Here is a tiny trained network, its code and every weight. The questions are about switching its units off for an input and a target symbol, where a switched-off unit gives its printed mean instead of its output.

import numpy as np


def w(rows, s, z=0):
    codes = np.array(rows[::2]) - 128.0
    scale = np.full(codes.shape[1], s)
    scale[-1] = z or s
    return codes * scale


def softmax(a):
    e = np.exp(a - a.max(-1, keepdims=True))
    return e / e.sum(-1, keepdims=True)


def log_softmax(a):
    a = a - a.max(-1, keepdims=True)
    return a - np.log(np.exp(a).sum(-1, keepdims=True))


def net(x, mask):
    ids = ['αβδζηλμξπσψω'.index(c) for c in x.split()]
    T = len(ids)
    res = E[ids] + P[:T]
    u = 0
    for l in range(3):
        r = res
        for j in range(3):
            rows = slice(2 * j, 2 * j + 2)
            q, k, v = (r @ M[l][rows].T for M in (Q, K, V))
            z = softmax(np.where(np.tri(T) > 0, q @ k.T / 2**0.5, -1e9)) @ v
            o = O[l][rows]
            res = res + np.where(mask[u + j], z, o[:, -1]) @ o[:, :-1]
        u += 3
    return log_softmax(res[-1] @ U[:, :-1].T + U[:, -1])


Q, K, V, O = {}, {}, {}, {}
E = w([
[104,26,61],'α',
[86,70,79],'β',
[72,22,160],'δ',
[106,76,130],'ζ',
[119,171,120],'η',
[116,133,117],'λ',
[87,141,254],'μ',
[113,94,127],'ξ',
[108,105,130],'π',
[108,133,136],'σ',
[112,110,129],'ψ',
[108,163,175],'ω',
],0.0062)
P = w([
[252,2,159],'0',
[41,205,156],'1',
[201,227,44],'2',
[39,37,82],'3',
[89,214,163],'4',
[168,179,218],'5',
[34,55,94],'6',
[103,230,121],'7',
[171,181,169],'8',
[39,59,106],'9',
[116,227,115],'10',
[178,177,161],'11',
[36,47,126],'12',
],0.0084)
Q[0] = w([
[99,61,137],'L0H0',
[185,254,115],'L0H0',
[49,173,231],'L0H1',
[204,133,55],'L0H1',
[174,30,34],'L0H2',
[98,146,213],'L0H2',
],0.0094)
K[0] = w([
[170,161,35],'L0H0',
[134,112,233],'L0H0',
[114,226,26],'L0H1',
[132,56,209],'L0H1',
[189,1,174],'L0H2',
[161,150,130],'L0H2',
],0.0099)
V[0] = w([
[169,90,144],'L0H0',
[105,149,132],'L0H0',
[11,154,51],'L0H1',
[112,13,208],'L0H1',
[147,166,160],'L0H2',
[202,2,213],'L0H2',
],0.005)
O[0] = w([
[109,122,238,136],'L0H0',
[149,170,17,154],'L0H0',
[2,104,111,143],'L0H1',
[174,46,190,2],'L0H1',
[108,162,157,245],'L0H2',
[229,61,188,10],'L0H2',
],0.0061,0.00074)
Q[1] = w([
[128,111,79],'L1H0',
[205,157,64],'L1H0',
[157,178,64],'L1H1',
[126,107,254],'L1H1',
[116,233,114],'L1H2',
[228,241,172],'L1H2',
],0.0071)
K[1] = w([
[77,122,118],'L1H0',
[185,188,42],'L1H0',
[153,54,142],'L1H1',
[148,149,75],'L1H1',
[131,71,160],'L1H2',
[254,140,244],'L1H2',
],0.0088)
V[1] = w([
[168,44,51],'L1H0',
[198,140,115],'L1H0',
[184,187,116],'L1H1',
[2,176,178],'L1H1',
[71,140,48],'L1H2',
[149,162,160],'L1H2',
],0.0059)
O[1] = w([
[220,188,164,102],'L1H0',
[156,227,111,133],'L1H0',
[118,205,80,125],'L1H1',
[135,174,253,140],'L1H1',
[41,82,158,2],'L1H2',
[160,225,163,150],'L1H2',
],0.006,0.0057)
Q[2] = w([
[185,82,125],'L2H0',
[117,2,82],'L2H0',
[228,98,144],'L2H1',
[242,134,99],'L2H1',
[165,183,237],'L2H2',
[46,7,91],'L2H2',
],0.0091)
K[2] = w([
[24,76,125],'L2H0',
[26,53,99],'L2H0',
[239,150,185],'L2H1',
[182,121,131],'L2H1',
[1,151,83],'L2H2',
[188,157,126],'L2H2',
],0.0089)
V[2] = w([
[134,160,104],'L2H0',
[99,75,120],'L2H0',
[125,212,115],'L2H1',
[100,95,253],'L2H1',
[62,188,141],'L2H2',
[128,164,134],'L2H2',
],0.012)
O[2] = w([
[101,190,175,142],'L2H0',
[222,150,49,2],'L2H0',
[208,218,10,157],'L2H1',
[245,56,249,153],'L2H1',
[153,202,254,9],'L2H2',
[117,118,177,135],'L2H2',
],0.007,0.0046)
U = w([
[179,79,51,255],'α',
[20,95,101,140],'β',
[2,18,230,64],'δ',
[130,134,119,29],'ζ',
[135,239,29,89],'η',
[127,191,72,75],'λ',
[245,164,204,220],'μ',
[128,154,104,41],'ξ',
[133,154,107,68],'π',
[147,189,89,102],'σ',
[130,163,102,78],'ψ',
[193,222,80,175],'ω',
],0.0056,0.0046)

Each question gives the input, a string of symbols that net reads in full, and the target symbol t.
The units are the heads (2 rows each of Q, K, V and O). Each row of codes is followed by its name. A weight is (code - 128) times the scale printed after its matrix; where a second scale follows, it is the last column's (O and U).
mask holds one flag per head, layer by layer. A switched-off head (its flag False) gives its mean, the last column of its rows in O, instead of its output. The means were averaged over made-up inputs and are rounded, as every weight is.
A unit's drop is (log p(t) with every unit on - log p(t) with that unit switched off) / (log p(t) with every unit on - log p(t) with every unit switched off).
The circuit of an input: a set's keep is (log p(t) with only the set's units on - log p(t) with every unit switched off) / (log p(t) with every unit on - log p(t) with every unit switched off). Starting from all 9 units, units are removed one at a time, each time the one whose removal leaves the highest keep (on an exact tie, the one counted first), for as long as the keep stays at least 0.8.
units of the circuit, in order: the units of the circuit, biggest drop first
unit that matters most: the unit with the biggest drop
which heads matter: for each layer, one digit per head in row order, 1 if its drop is at least 0.15 and else 0, layers parted by /
drop of u: that unit's drop, to one decimal
input μ μ μ η π λ μ σ λ μ, target δ: unit that matters most	L1H2
input σ ω ψ ξ, target α: units of the circuit, in order	[L2H2 L2H0 L0H2 L0H1]
input μ μ ζ, target μ: which heads matter	110 / 000 / 001
input μ α η, target μ: units of the circuit, in order	[L0H1 L2H1]
input μ μ σ ω β α η ω μ ψ ω μ δ, target α: units of the circuit, in order	[L2H0 L2H2 L0H2 L0H1]
input μ μ μ, target μ: units of the circuit, in order	[L2H2 L0H1]
input η μ η ω μ ω μ μ ω α ω ω ω, target δ: units of the circuit, in order	[L1H2 L2H1]
input μ α δ, target μ: which heads matter	110 / 000 / 011
input μ μ α, target μ: units of the circuit, in order	[L0H1 L0H2 L2H1]
input μ δ ξ, target μ: units of the circuit, in order	[L0H1 L2H1]
input η ζ β δ μ η π η μ α, target α: units of the circuit, in order	[L2H0 L2H2 L0H2 L0H1]
input μ ω β, target μ: units of the circuit, in order	[L0H1 L0H2 L2H1]
input ψ η η η ω, target η: which heads matter	011 / 010 / 010
input ξ μ β ω ξ π λ, target α: which heads matter	011 / 001 / 101
input μ ω μ η ξ ω ω μ μ α, target α: units of the circuit, in order	[L2H2 L2H0 L0H2 L0H1]
input σ μ μ μ η ψ λ, target α: which heads matter	011 / 101 / 101
input μ π σ, target μ: unit that matters most	L2H2
input ω ψ π β, target α: units of the circuit, in order	[L2H0 L2H2 L0H2 L0H1]
input μ π π, target μ: units of the circuit, in order	[L2H2 L0H1 L2H1]
input μ μ ψ, target μ: unit that matters most	L2H2
input α μ η μ λ μ ζ η ω β, target α: drop of L2H2	0.6
input α λ μ η, target α: drop of L2H1	-0.1
input μ σ μ ω ξ μ μ δ, target δ: drop of L1H0	0.2
